[[ -2   5 -16   6  26  26  24  25   3 -20 -39 -11   8  18  -3]
 [ -2 -13 -17  10  11  26  48  13   7  -6 -18 -24  -5  18  22]
 [  7   8  33 -21  14   1   4 -17 -21   1  -5  18  -7   5  14]]
->
[[ -2 -16  26  24   3 -39   8  -3]
 [ -2 -17  11  48   7 -18  -5  22]
 [  7  33  14   4 -21  -5  -7  14]]

[[ -9 -28   1]
 [ -8 -38   1]
 [  7 -18  -2]
 [ -5  19   4]
 [  3  29  -3]
 [-17 -52  -7]
 [-19 -22   0]]
->
[[ -9   1]
 [ -8   1]
 [  7  -2]
 [ -5   4]
 [  3  -3]
 [-17  -7]
 [-19   0]]

[[-11  13 -31  20  21  10  33   0  16]
 [ -2  10 -27  11  16   3  21   1  11]
 [-13  -5 -27  27  23  -1  11   3  -1]
 [ -7  12 -33  16  22   6  32   3  17]
 [ -1   5 -10  10  10   0  11  -2   5]
 [-52  10  -6  23  -1   3  35  -5   7]
 [-41  -1 -17  27   3  15  40 -21  10]
 [-11  13 -31  20  21  10  33   0  16]
 [-29  12 -16  19  12  18  41 -18  15]
 [-19  14 -24  21  18  14  39  -9  15]]
->
[[-11 -31  21  33  16]
 [ -2 -27  16  21  11]
 [-13 -27  23  11  -1]
 [ -7 -33  22  32  17]
 [ -1 -10  10  11   5]
 [-52  -6  -1  35   7]
 [-41 -17   3  40  10]
 [-11 -31  21  33  16]
 [-29 -16  12  41  15]
 [-19 -24  18  39  15]]

[[ -3  18 -26]
 [ 60 -16  19]]
->
[[ -3 -26]
 [ 60  19]]

[[ 34   9 -11 -29  -8  24]
 [-58 -10  38 -11  -7 -51]
 [ 51 -56  37   1   1 -33]
 [-16 -36  -2  16 -39   0]]
->
[[ 34 -11  -8]
 [-58  38  -7]
 [ 51  37   1]
 [-16  -2 -39]]

[[  2   4   3   2   0   3   2  -3]
 [ -1 -18  -5 -41 -46  -5  -4  10]
 [  2  -2   1  -8  -9  -3   9  -1]
 [ -5   1   2   2   3   2   3  -1]
 [ -3   2  -1   9  11   1  -7   1]
 [  3   6  -2  20  24  -2  -3  -2]]
->
[[  2   3   0   2]
 [ -1  -5 -46  -4]
 [  2   1  -9   9]
 [ -5   2   3   3]
 [ -3  -1  11  -7]
 [  3  -2  24  -3]]
